Below are the code and all the weights of a small trained network. Each question names an input and a target symbol and asks about switching units off, where a switched-off unit gives its printed mean instead of its output.

import numpy as np


def w(rows, s, z=0):
    codes = np.array(rows[::2]) - 128.0
    scale = np.full(codes.shape[1], s)
    scale[-1] = z or s
    return codes * scale


def f(y):
    return np.maximum(y, 0)


def softmax(a):
    e = np.exp(a - a.max(-1, keepdims=True))
    return e / e.sum(-1, keepdims=True)


def log_softmax(a):
    a = a - a.max(-1, keepdims=True)
    return a - np.log(np.exp(a).sum(-1, keepdims=True))


def net(x, mask):
    ids = ['αδεζθλμσφψ'.index(c) for c in x.split()]
    T = len(ids)
    res = E[ids] + P[:T]
    u = 0
    for l in range(2):
        r = res
        for j in range(3):
            rows = slice(2 * j, 2 * j + 2)
            q, k, v = (r @ M[l][rows].T for M in (Q, K, V))
            z = softmax(np.where(np.tri(T) > 0, q @ k.T / 2**0.5, -1e9)) @ v
            o = O[l][rows]
            res = res + np.where(mask[u + j], z, o[:, -1]) @ o[:, :-1]
        u += 3
        y = f(res @ A[l][:, :-1].T + A[l][:, -1])
        res = res + np.where(mask[u : u + 12], y, B[l][:, -1]) @ B[l][:, :-1]
        u += 12
    return log_softmax(res[-1] @ U[:, :-1].T + U[:, -1])


Q, K, V, O, A, B = {}, {}, {}, {}, {}, {}
E = w([
[181,72,164,196],'α',
[92,180,149,87],'δ',
[86,133,54,96],'ε',
[99,122,2,177],'ζ',
[82,52,172,129],'θ',
[104,109,101,144],'λ',
[67,165,88,222],'μ',
[126,141,194,86],'σ',
[126,151,151,163],'φ',
[175,79,147,84],'ψ',
],0.022)
P = w([
[105,77,167,140],'0',
[207,159,163,136],'1',
[181,125,144,111],'2',
[215,174,171,105],'3',
[154,107,112,72],'4',
[172,134,140,71],'5',
[152,115,117,49],'6',
[144,96,100,32],'7',
[209,175,167,48],'8',
[170,126,120,20],'9',
[235,208,192,36],'10',
[142,88,108,3],'11',
[221,210,185,62],'12',
],0.0056)
Q[0] = w([
[142,161,84,220],'0.h1',
[14,105,117,160],'0.h1',
[122,124,254,87],'0.h2',
[135,128,173,87],'0.h2',
[218,151,115,234],'0.h3',
[77,105,223,167],'0.h3',
],0.008)
K[0] = w([
[61,139,69,130],'0.h1',
[152,168,189,111],'0.h1',
[254,17,88,105],'0.h2',
[110,122,184,92],'0.h2',
[161,44,85,220],'0.h3',
[173,132,107,157],'0.h3',
],0.01)
V[0] = w([
[145,45,119,219],'0.h1',
[130,2,23,98],'0.h1',
[193,111,19,25],'0.h2',
[185,93,52,29],'0.h2',
[139,206,113,56],'0.h3',
[108,196,190,119],'0.h3',
],0.0055)
O[0] = w([
[132,91,137,116,63],'0.h1',
[94,90,144,133,94],'0.h1',
[139,100,130,178,183],'0.h2',
[116,87,103,59,211],'0.h2',
[146,188,104,107,251],'0.h3',
[112,80,249,142,249],'0.h3',
],0.011,0.003)
A[0] = w([
[129,202,37,246,137],'0.n1',
[202,186,125,116,183],'0.n2',
[131,106,91,32,168],'0.n3',
[225,169,102,136,174],'0.n4',
[103,196,110,125,78],'0.n5',
[175,93,221,85,139],'0.n6',
[111,200,31,191,21],'0.n7',
[112,167,151,151,97],'0.n8',
[50,139,157,111,254],'0.n9',
[154,133,151,189,191],'0.n10',
[181,153,48,65,48],'0.n11',
[105,193,137,92,164],'0.n12',
],0.012,0.0049)
B[0] = w([
[84,125,136,38,180],'0.n1',
[125,64,139,86,182],'0.n2',
[130,116,190,72,205],'0.n3',
[112,64,135,99,155],'0.n4',
[115,17,144,169,166],'0.n5',
[67,165,255,90,246],'0.n6',
[48,121,239,83,164],'0.n7',
[71,95,114,144,151],'0.n8',
[209,162,92,100,215],'0.n9',
[230,247,32,167,149],'0.n10',
[137,86,183,201,146],'0.n11',
[221,115,5,112,211],'0.n12',
],0.0057,0.012)
Q[1] = w([
[99,9,207,62],'1.h1',
[18,147,192,104],'1.h1',
[198,133,120,149],'1.h2',
[80,153,160,83],'1.h2',
[57,75,191,120],'1.h3',
[137,130,177,55],'1.h3',
],0.011)
K[1] = w([
[131,100,121,64],'1.h1',
[143,152,131,45],'1.h1',
[80,209,77,127],'1.h2',
[4,130,148,90],'1.h2',
[145,85,176,145],'1.h3',
[119,142,155,66],'1.h3',
],0.012)
V[1] = w([
[151,33,186,166],'1.h1',
[187,54,3,199],'1.h1',
[147,105,81,155],'1.h2',
[100,150,175,71],'1.h2',
[76,105,216,197],'1.h3',
[140,82,47,69],'1.h3',
],0.0082)
O[1] = w([
[121,42,66,53,150],'1.h1',
[72,94,202,150,6],'1.h1',
[156,207,143,157,84],'1.h2',
[88,171,132,158,194],'1.h2',
[1,83,154,165,139],'1.h3',
[57,137,146,58,118],'1.h3',
],0.0067,0.022)
A[1] = w([
[126,114,169,111,142],'1.n1',
[48,135,222,154,153],'1.n2',
[33,149,127,107,61],'1.n3',
[245,131,196,78,216],'1.n4',
[205,156,72,69,180],'1.n5',
[176,49,120,70,69],'1.n6',
[175,68,131,68,124],'1.n7',
[138,99,195,169,197],'1.n8',
[135,116,149,118,253],'1.n9',
[195,217,51,136,187],'1.n10',
[102,136,163,217,114],'1.n11',
[55,113,160,89,85],'1.n12',
],0.012,0.0052)
B[1] = w([
[82,107,133,66,148],'1.n1',
[192,3,195,169,139],'1.n2',
[162,174,219,110,149],'1.n3',
[48,141,62,130,251],'1.n4',
[169,85,123,141,248],'1.n5',
[92,234,181,163,201],'1.n6',
[59,192,123,208,213],'1.n7',
[182,167,74,210,135],'1.n8',
[179,46,33,136,166],'1.n9',
[177,65,171,107,204],'1.n10',
[240,174,138,98,130],'1.n11',
[78,168,157,131,165],'1.n12',
],0.0066,0.023)
U = w([
[96,75,125,68,3],'α',
[95,128,13,254,173],'δ',
[67,220,95,147,97],'ε',
[102,64,77,134,188],'ζ',
[148,207,107,168,81],'θ',
[128,171,117,119,68],'λ',
[99,87,115,165,174],'μ',
[140,108,11,22,223],'σ',
[72,53,45,152,38],'φ',
[161,227,173,131,156],'ψ',
],0.0093,0.0051)

Each question gives the input, a string of symbols that net reads in full, and the target symbol t.
The units are the heads (2 rows each of Q, K, V and O) and the neurons (one row each of A and B). Each row of codes is followed by its name. A weight is (code - 128) times the scale printed after its matrix; where a second scale follows, it is the last column's (O, A, B and U).
mask holds one flag per unit, layer by layer, with each layer's heads first. A switched-off unit (its flag False) gives its mean, the last column of its rows in O or B, instead of its output. The means were averaged over made-up inputs and are rounded, as every weight is.
A unit's drop is (log p(t) with every unit on - log p(t) with that unit switched off) / (log p(t) with every unit on - log p(t) with every unit switched off).
The circuit of an input: a set's keep is (log p(t) with only the set's units on - log p(t) with every unit switched off) / (log p(t) with every unit on - log p(t) with every unit switched off). Starting from the 12 units with the biggest drops (on a tie, the unit counted first), units are removed one at a time, each time the one whose removal leaves the highest keep (on an exact tie, the one counted first), for as long as the keep stays at least 0.8.
units of the circuit, in order: the units of the circuit, biggest drop first
most important unit: the unit with the biggest drop
top k neurons: the k neurons with the biggest drops, biggest first
k most important neurons of layer l: the k neurons of layer l with the biggest drops, biggest first
heads that matter: for each layer, one digit per head in row order, 1 if its drop is at least 0.15 and else 0, layers parted by /
input λ α ψ δ θ ε ζ ζ, target α: top 3 neurons : 0.n7, 0.n12, 0.n9
input δ ψ λ δ δ ψ ζ, target ε: top 2 neurons : 0.n6, 0.n7
input δ α ψ δ δ δ θ ζ δ θ σ μ, target σ: units of the circuit, in order : 0.n1, 1.n7
input ψ δ δ φ ψ δ φ α ζ α σ σ ζ, target σ: heads that matter : 100 / 100
input δ σ δ φ φ δ ψ μ, target ε: most important unit : 0.n7
input δ δ ψ μ ζ, target ε: top 3 neurons : 0.n7, 0.n6, 0.n1
input ζ δ δ μ, target ψ: 2 most important neurons of layer 0 : 0.n7, 0.n10
input δ ψ ψ α σ, target ε: heads that matter : 010 / 100
input δ σ θ, target σ: top 2 neurons : 1.n7, 1.n6
input ψ δ ψ ψ ψ φ, target σ: top 3 neurons : 1.n7, 1.n6, 0.n5
input μ δ θ α σ ζ, target σ: 3 most important neurons of layer 0 : 0.n6, 0.n1, 0.n10
input δ ζ φ δ α δ δ θ, target μ: top 4 neurons : 0.n12, 1.n2, 1.n6, 0.n6
input φ σ ψ δ φ ζ δ σ ζ μ, target σ: top 3 neurons : 0.n6, 1.n6, 1.n7
input φ θ δ δ δ σ δ ζ σ, target σ: most important unit : 1.h1
input θ δ ζ, target μ: heads that matter : 000 / 101
input δ θ δ ζ, target μ: top 2 neurons : 0.n7, 0.n12
input ε ζ μ, target ψ: top 2 neurons : 1.n3, 1.n4
input ψ λ δ ψ σ θ σ δ φ, target σ: 2 most important neurons of layer 1 : 1.n7, 1.n6
input λ δ δ δ σ μ ψ μ, target ε: 2 most important neurons of layer 0 : 0.n7, 0.n12
input θ ψ ψ σ α ζ ψ, target ε: top 2 neurons : 1.n6, 1.n7
input δ δ φ ζ σ θ, target σ: top neuron : 1.n6
